Below are the code and all the weights of a small trained network. Each question names an input and a class and asks about switching units off, where a switched-off unit gives its printed mean instead of its output.

import numpy as np


def w(rows, s, z=0):
    codes = np.array(rows[::2]) - 128.0
    scale = np.full(codes.shape[1], s)
    scale[-1] = z or s
    return codes * scale


def norm(h):
    return h / np.sqrt((h * h).mean(-1, keepdims=True) + 1e-5)


def f(y):
    return np.maximum(y, 0)


def log_softmax(a):
    a = a - a.max(-1, keepdims=True)
    return a - np.log(np.exp(a).sum(-1, keepdims=True))


def net(x, mask):
    res = np.array(x, float).reshape(1, 5) / 4 @ E
    u = 0
    for l in range(2):
        y = f(norm(res) @ A[l][:, :-1].T + A[l][:, -1])
        res = res + np.where(mask[u : u + 9], y, B[l][:, -1]) @ B[l][:, :-1]
        u += 9
    return log_softmax(norm(res)[-1] @ U[:, :-1].T + U[:, -1])


A, B = {}, {}
E = w([
[162,80,119,58,209,155,86,120,133,72,52],'x0',
[95,69,12,164,85,140,186,157,167,127,130],'x1',
[98,176,123,167,172,95,204,110,237,98,71],'x2',
[85,121,174,103,182,138,172,122,134,56,201],'x3',
[86,98,106,170,109,93,71,222,220,115,120],'x4',
],0.011)
A[0] = w([
[139,70,151,1,128,167,86,147,62,79,167,129],'0.n1',
[163,94,58,79,146,165,129,92,125,141,30,151],'0.n2',
[118,170,172,65,196,182,144,65,126,120,127,140],'0.n3',
[115,108,124,100,251,111,186,134,185,59,57,169],'0.n4',
[102,128,196,135,114,111,98,117,138,183,118,147],'0.n5',
[130,116,76,190,146,124,140,103,174,129,137,38],'0.n6',
[101,179,188,112,154,139,65,67,86,170,130,135],'0.n7',
[218,142,111,9,84,161,125,40,69,155,112,33],'0.n8',
[130,192,143,133,121,90,119,85,118,167,142,2],'0.n9',
],0.0098,0.0057)
B[0] = w([
[186,151,186,49,143,193,70,15,149,2,55,215],'0.n1',
[230,233,129,81,131,64,156,213,122,151,186,215],'0.n2',
[224,126,157,129,63,51,236,113,73,174,161,208],'0.n3',
[99,126,127,28,128,190,57,27,156,36,162,250],'0.n4',
[159,146,116,53,134,107,168,142,134,100,102,165],'0.n5',
[86,116,196,169,120,132,122,107,142,141,26,159],'0.n6',
[196,131,129,158,112,106,154,162,97,78,152,192],'0.n7',
[178,97,86,142,112,163,130,127,231,239,61,201],'0.n8',
[122,129,84,74,96,143,123,112,63,101,151,146],'0.n9',
],0.0084,0.011)
A[1] = w([
[157,102,119,105,172,153,82,127,89,160,124,14],'1.n1',
[124,138,161,139,103,99,170,175,132,154,148,129],'1.n2',
[109,92,90,120,108,123,84,144,153,80,119,104],'1.n3',
[132,100,119,188,94,105,144,148,44,124,162,72],'1.n4',
[98,91,94,149,80,134,126,117,140,131,134,111],'1.n5',
[156,144,118,176,149,113,177,100,75,183,144,41],'1.n6',
[35,185,174,119,130,90,185,94,123,94,152,2],'1.n7',
[155,125,184,113,125,135,96,120,5,141,130,156],'1.n8',
[161,153,98,122,128,99,62,169,111,157,82,172],'1.n9',
],0.014,0.0048)
B[1] = w([
[143,199,199,133,102,139,135,84,48,58,153,157],'1.n1',
[177,22,58,99,127,132,106,128,126,141,195,208],'1.n2',
[84,90,105,132,223,181,135,86,116,188,127,214],'1.n3',
[65,138,203,73,74,185,93,84,77,91,169,176],'1.n4',
[94,204,181,167,163,146,128,128,39,168,89,185],'1.n5',
[82,1,82,46,112,148,48,120,169,136,217,188],'1.n6',
[192,170,142,183,116,87,135,194,75,152,62,229],'1.n7',
[236,208,161,87,107,57,192,62,110,84,81,254],'1.n8',
[215,95,148,169,138,49,184,162,110,124,161,253],'1.n9',
],0.0096,0.0071)
U = w([
[79,100,81,56,197,139,88,80,191,76,143,165],'0',
[16,100,102,162,70,164,120,127,33,196,167,2],'1',
[248,195,153,65,129,83,148,69,76,62,119,189],'2',
[16,159,94,213,154,143,178,86,133,154,51,70],'3',
[168,118,68,228,117,60,153,210,100,229,114,148],'4',
],0.013,0.0044)

Each question gives the input, the list of numbers given to net, and the class t.
The units are the neurons (one row each of A and B). Each row of codes is followed by its name. A weight is (code - 128) times the scale printed after its matrix; where a second scale follows, it is the last column's (A, B and U).
mask holds one flag per neuron, layer by layer. A switched-off neuron (its flag False) gives its mean, the last column of its row in B, instead of its output. The means were averaged over made-up inputs and are rounded, as every weight is.
A unit's drop is (log p(t) with every unit on - log p(t) with that unit switched off) / (log p(t) with every unit on - log p(t) with every unit switched off).
The circuit of an input: a set's keep is (log p(t) with only the set's units on - log p(t) with every unit switched off) / (log p(t) with every unit on - log p(t) with every unit switched off). Starting from the 12 units with the biggest drops (on a tie, the unit counted first), units are removed one at a time, each time the one whose removal leaves the highest keep (on an exact tie, the one counted first), for as long as the keep stays at least 0.8.
units of the circuit, in order: the units of the circuit, biggest drop first
unit that matters most: the unit with the biggest drop
top k neurons: the k neurons with the biggest drops, biggest first
k most important neurons of layer l: the k neurons of layer l with the biggest drops, biggest first
drop when u is switched off: that unit's drop, to one decimal
input [0,7,7,-7,-2], class 4: units of the circuit, in order -> [0.n1]
input [-8,6,5,6,7], class 3: units of the circuit, in order -> [0.n2 1.n5]
input [4,7,-8,-7,6], class 4: top 2 neurons -> [0.n4 0.n3]
input [-5,-2,6,-4,-1], class 4: units of the circuit, in order -> [0.n1 0.n4]
input [-7,4,0,7,1], class 4: top 2 neurons -> [1.n7 0.n3]
input [-4,4,3,1,6], class 3: 2 most important neurons of layer 0 -> [0.n2 0.n3]
input [-1,-1,6,1,2], class 0: 3 most important neurons of layer 0 -> [0.n4 0.n3 0.n2]
input [-6,2,-4,-2,5], class 1: top 3 neurons -> [1.n4 0.n2 0.n8]
input [-4,7,4,-2,6], class 3: 2 most important neurons of layer 0 -> [0.n2 0.n3]
input [5,0,7,4,1], class 0: 2 most important neurons of layer 1 -> [1.n8 1.n9]
input [6,6,8,6,-1], class 0: top 2 neurons -> [0.n4 1.n8]
input [-5,3,6,4,6], class 3: top 2 neurons -> [0.n2 0.n3]
input [-7,-4,8,-3,-1], class 4: 2 most important neurons of layer 0 -> [0.n1 0.n4]
input [8,-2,5,0,3], class 0: unit that matters most -> 0.n4
input [-8,2,-7,0,3], class 1: top 2 neurons -> [0.n1 1.n4]
input [-4,-1,6,-6,6], class 4: top 2 neurons -> [0.n4 0.n1]
input [-5,-5,5,-5,3], class 4: top 3 neurons -> [0.n1 0.n4 1.n8]
input [-4,3,7,-7,-1], class 4: top 2 neurons -> [0.n4 0.n1]
input [7,2,8,6,4], class 0: drop when 0.n4 is switched off -> 0.1
input [-3,1,0,-5,-8], class 4: drop when 0.n4 is switched off -> 0.2
